Below are the code and all the weights of a small trained network. Each question names an input and a target symbol and asks about switching units off, where a switched-off unit gives its printed mean instead of its output.

import numpy as np


def w(rows, s, z=0):
    codes = np.array(rows[::2]) - 128.0
    scale = np.full(codes.shape[1], s)
    scale[-1] = z or s
    return codes * scale


def f(y):
    return y / 2 * (1 + np.tanh(0.7978845608 * (y + 0.044715 * y**3)))


def softmax(a):
    e = np.exp(a - a.max(-1, keepdims=True))
    return e / e.sum(-1, keepdims=True)


def log_softmax(a):
    a = a - a.max(-1, keepdims=True)
    return a - np.log(np.exp(a).sum(-1, keepdims=True))


def net(x, mask):
    ids = ['ΓΛΠΣΨβεζθτ'.index(c) for c in x.split()]
    T = len(ids)
    res = E[ids] + P[:T]
    u = 0
    for l in range(3):
        r = res
        for j in range(2):
            rows = slice(2 * j, 2 * j + 2)
            q, k, v = (r @ M[l][rows].T for M in (Q, K, V))
            z = softmax(np.where(np.tri(T) > 0, q @ k.T / 2**0.5, -1e9)) @ v
            o = O[l][rows]
            res = res + np.where(mask[u + j], z, o[:, -1]) @ o[:, :-1]
        u += 2
        y = f(res @ A[l][:, :-1].T + A[l][:, -1])
        res = res + np.where(mask[u : u + 8], y, B[l][:, -1]) @ B[l][:, :-1]
        u += 8
    return log_softmax(res[-1] @ U[:, :-1].T + U[:, -1])


Q, K, V, O, A, B = {}, {}, {}, {}, {}, {}
E = w([
[53,171,150,94],'Γ',
[65,135,92,204],'Λ',
[72,81,116,108],'Π',
[17,111,146,180],'Σ',
[117,67,101,244],'Ψ',
[108,56,112,154],'β',
[160,149,64,105],'ε',
[169,92,179,220],'ζ',
[129,225,102,116],'θ',
[185,67,102,170],'τ',
],0.011)
P = w([
[112,145,30,96],'0',
[109,87,181,73],'1',
[71,192,141,179],'2',
[127,94,167,81],'3',
[89,198,157,205],'4',
[134,101,159,81],'5',
[102,190,187,252],'6',
[138,113,162,77],'7',
[98,208,144,207],'8',
],0.015)
Q[0] = w([
[170,88,234,30],'0.h0',
[70,137,137,148],'0.h0',
[163,9,68,59],'0.h1',
[80,131,115,63],'0.h1',
],0.011)
K[0] = w([
[153,117,226,203],'0.h0',
[58,158,122,131],'0.h0',
[117,12,218,144],'0.h1',
[126,119,188,186],'0.h1',
],0.011)
V[0] = w([
[217,45,86,131],'0.h0',
[67,151,137,80],'0.h0',
[103,184,3,150],'0.h1',
[196,156,182,244],'0.h1',
],0.0066)
O[0] = w([
[240,103,45,135,64],'0.h0',
[22,228,225,100,177],'0.h0',
[188,224,1,221,253],'0.h1',
[99,61,149,179,39],'0.h1',
],0.0054,0.0052)
A[0] = w([
[69,143,114,170,92],'0.n0',
[83,89,82,12,120],'0.n1',
[107,133,168,162,64],'0.n2',
[116,118,137,136,93],'0.n3',
[169,83,100,144,75],'0.n4',
[121,151,86,43,135],'0.n5',
[140,109,115,220,253],'0.n6',
[135,111,82,181,124],'0.n7',
],0.011,0.0038)
B[0] = w([
[177,204,140,210,233],'0.n0',
[192,152,254,44,190],'0.n1',
[158,136,101,122,161],'0.n2',
[76,98,131,157,124],'0.n3',
[166,98,110,2,126],'0.n4',
[154,226,129,116,165],'0.n5',
[42,159,145,25,254],'0.n6',
[129,161,21,50,182],'0.n7',
],0.0059,0.0072)
Q[1] = w([
[168,45,194,94],'1.h0',
[95,242,22,130],'1.h0',
[227,147,185,148],'1.h1',
[151,2,189,52],'1.h1',
],0.006)
K[1] = w([
[69,35,158,171],'1.h0',
[147,198,119,77],'1.h0',
[97,64,164,173],'1.h1',
[148,137,254,186],'1.h1',
],0.0073)
V[1] = w([
[3,125,155,193],'1.h0',
[39,137,191,148],'1.h0',
[231,158,250,220],'1.h1',
[152,46,103,9],'1.h1',
],0.0048)
O[1] = w([
[62,69,121,8,62],'1.h0',
[80,129,114,133,86],'1.h0',
[99,218,150,98,1],'1.h1',
[118,91,186,255,111],'1.h1',
],0.0066,0.006)
A[1] = w([
[118,169,228,156,142],'1.n0',
[199,160,54,22,246],'1.n1',
[94,129,159,197,105],'1.n2',
[169,102,110,20,147],'1.n3',
[129,178,63,225,2],'1.n4',
[113,120,193,198,167],'1.n5',
[231,2,99,177,136],'1.n6',
[226,56,149,73,163],'1.n7',
],0.0067,0.005)
B[1] = w([
[121,170,2,32,220],'1.n0',
[129,176,78,197,222],'1.n1',
[200,70,67,166,159],'1.n2',
[237,70,180,242,160],'1.n3',
[247,109,115,70,254],'1.n4',
[133,75,49,129,181],'1.n5',
[110,146,148,202,155],'1.n6',
[183,189,200,167,153],'1.n7',
],0.006,0.0075)
Q[2] = w([
[137,73,168,173],'2.h0',
[89,186,1,171],'2.h0',
[132,151,8,125],'2.h1',
[172,123,195,50],'2.h1',
],0.0059)
K[2] = w([
[138,92,188,209],'2.h0',
[129,249,1,163],'2.h0',
[82,195,19,101],'2.h1',
[84,149,211,119],'2.h1',
],0.0063)
V[2] = w([
[54,163,82,145],'2.h0',
[54,82,69,174],'2.h0',
[255,36,46,10],'2.h1',
[144,108,212,97],'2.h1',
],0.0073)
O[2] = w([
[114,143,175,172,175],'2.h0',
[87,124,2,55,68],'2.h0',
[170,117,137,46,173],'2.h1',
[109,126,192,164,2],'2.h1',
],0.0088,0.0095)
A[2] = w([
[117,103,76,1,160],'2.n0',
[191,71,102,66,144],'2.n1',
[222,76,150,64,165],'2.n2',
[164,212,51,188,194],'2.n3',
[145,211,64,129,228],'2.n4',
[59,47,95,238,202],'2.n5',
[124,62,252,144,252],'2.n6',
[9,193,141,100,203],'2.n7',
],0.008,0.0038)
B[2] = w([
[124,254,149,185,154],'2.n0',
[160,220,176,242,162],'2.n1',
[49,167,125,162,168],'2.n2',
[101,15,197,51,250],'2.n3',
[70,96,199,139,230],'2.n4',
[216,152,57,51,134],'2.n5',
[171,102,13,97,178],'2.n6',
[110,153,36,170,172],'2.n7',
],0.0059,0.022)
U = w([
[130,252,83,4,103],'Γ',
[149,243,12,242,119],'Λ',
[124,98,200,2,11],'Π',
[50,139,60,107,9],'Σ',
[108,63,50,70,254],'Ψ',
[113,56,195,86,126],'β',
[205,221,184,133,53],'ε',
[128,83,135,117,202],'ζ',
[61,160,218,202,182],'θ',
[161,77,149,219,187],'τ',
],0.0066,0.0027)

Each question gives the input, a string of symbols that net reads in full, and the target symbol t.
The units are the heads (2 rows each of Q, K, V and O) and the neurons (one row each of A and B). Each row of codes is followed by its name. A weight is (code - 128) times the scale printed after its matrix; where a second scale follows, it is the last column's (O, A, B and U).
mask holds one flag per unit, layer by layer, with each layer's heads first. A switched-off unit (its flag False) gives its mean, the last column of its rows in O or B, instead of its output. The means were averaged over made-up inputs and are rounded, as every weight is.
A unit's drop is (log p(t) with every unit on - log p(t) with that unit switched off) / (log p(t) with every unit on - log p(t) with every unit switched off).
The circuit of an input: a set's keep is (log p(t) with only the set's units on - log p(t) with every unit switched off) / (log p(t) with every unit on - log p(t) with every unit switched off). Starting from the 12 units with the biggest drops (on a tie, the unit counted first), units are removed one at a time, each time the one whose removal leaves the highest keep (on an exact tie, the one counted first), for as long as the keep stays at least 0.8.
circuit, biggest first: the units of the circuit, biggest drop first
k most important neurons of layer l: the k neurons of layer l with the biggest drops, biggest first
heads that matter: for each layer, one digit per head in row order, 1 if its drop is at least 0.15 and else 0, layers parted by /
input Λ Γ τ ζ Γ Λ Σ, target Γ: circuit, biggest first => [2.h1 0.h1 0.n6 0.n7]
input Ψ Γ Γ Γ, target Γ: circuit, biggest first => [1.n0 2.n3 0.h0]
input Λ θ Γ Π Λ ζ Σ Γ Ψ, target Γ: circuit, biggest first => [2.h1 0.h1 0.n6 0.n7]
input ε Σ θ θ Γ ε Σ, target ε: heads that matter => 11 / 10 / 01
input Γ Π Ψ, target θ: circuit, biggest first => [0.h0 2.n6]
input ε ζ τ Γ Γ Ψ Π, target ε: heads that matter => 11 / 10 / 01
input Γ Ψ Γ θ, target θ: circuit, biggest first => [2.h1 1.n4 2.n6]
input ζ ε ζ, target Ψ: heads that matter => 00 / 01 / 10
input Γ Ψ Ψ τ, target τ: heads that matter => 10 / 00 / 00
input Ψ Ψ Ψ ζ τ Γ ε Ψ Σ, target Λ: 4 most important neurons of layer 0 => [0.n7 0.n1 0.n4 0.n6]
input Γ Σ Γ Γ ε, target θ: heads that matter => 10 / 01 / 11
input Ψ Γ β Ψ ε Ψ ζ Γ Γ, target Λ: 2 most important neurons of layer 1 => [1.n4 1.n5]
input τ Π Ψ, target τ: heads that matter => 10 / 11 / 00
input τ Σ Λ, target τ: 2 most important neurons of layer 0 => [0.n4 0.n0]
input τ Γ Γ ε Γ θ ε, target τ: 2 most important neurons of layer 1 => [1.n6 1.n4]
input Ψ Γ Π, target Λ: heads that matter => 11 / 01 / 11
input θ Ψ Λ, target Π: heads that matter => 01 / 00 / 01
input ζ Ψ ε Ψ Ψ τ ε ε τ, target Ψ: most important neuron of layer 1 => [1.n0]
input τ Ψ Ψ Γ β, target τ: 2 most important neurons of layer 0 => [0.n4 0.n7]
input Ψ ε Ψ ε ε Λ, target Λ: 2 most important neurons of layer 2 => [2.n3 2.n0]
input Γ Π ε β ε Γ τ, target θ: most important neuron of layer 1 => [1.n5]
input Γ θ Λ, target θ: 2 most important neurons of layer 0 => [0.n5 0.n6]
input Λ ζ ε Ψ Γ Λ Ψ Γ Λ, target Γ: most important neuron of layer 1 => [1.n4]
input Γ Ψ ε τ β Λ, target Λ: 4 most important neurons of layer 2 => [2.n3 2.n4 2.n7 2.n5]
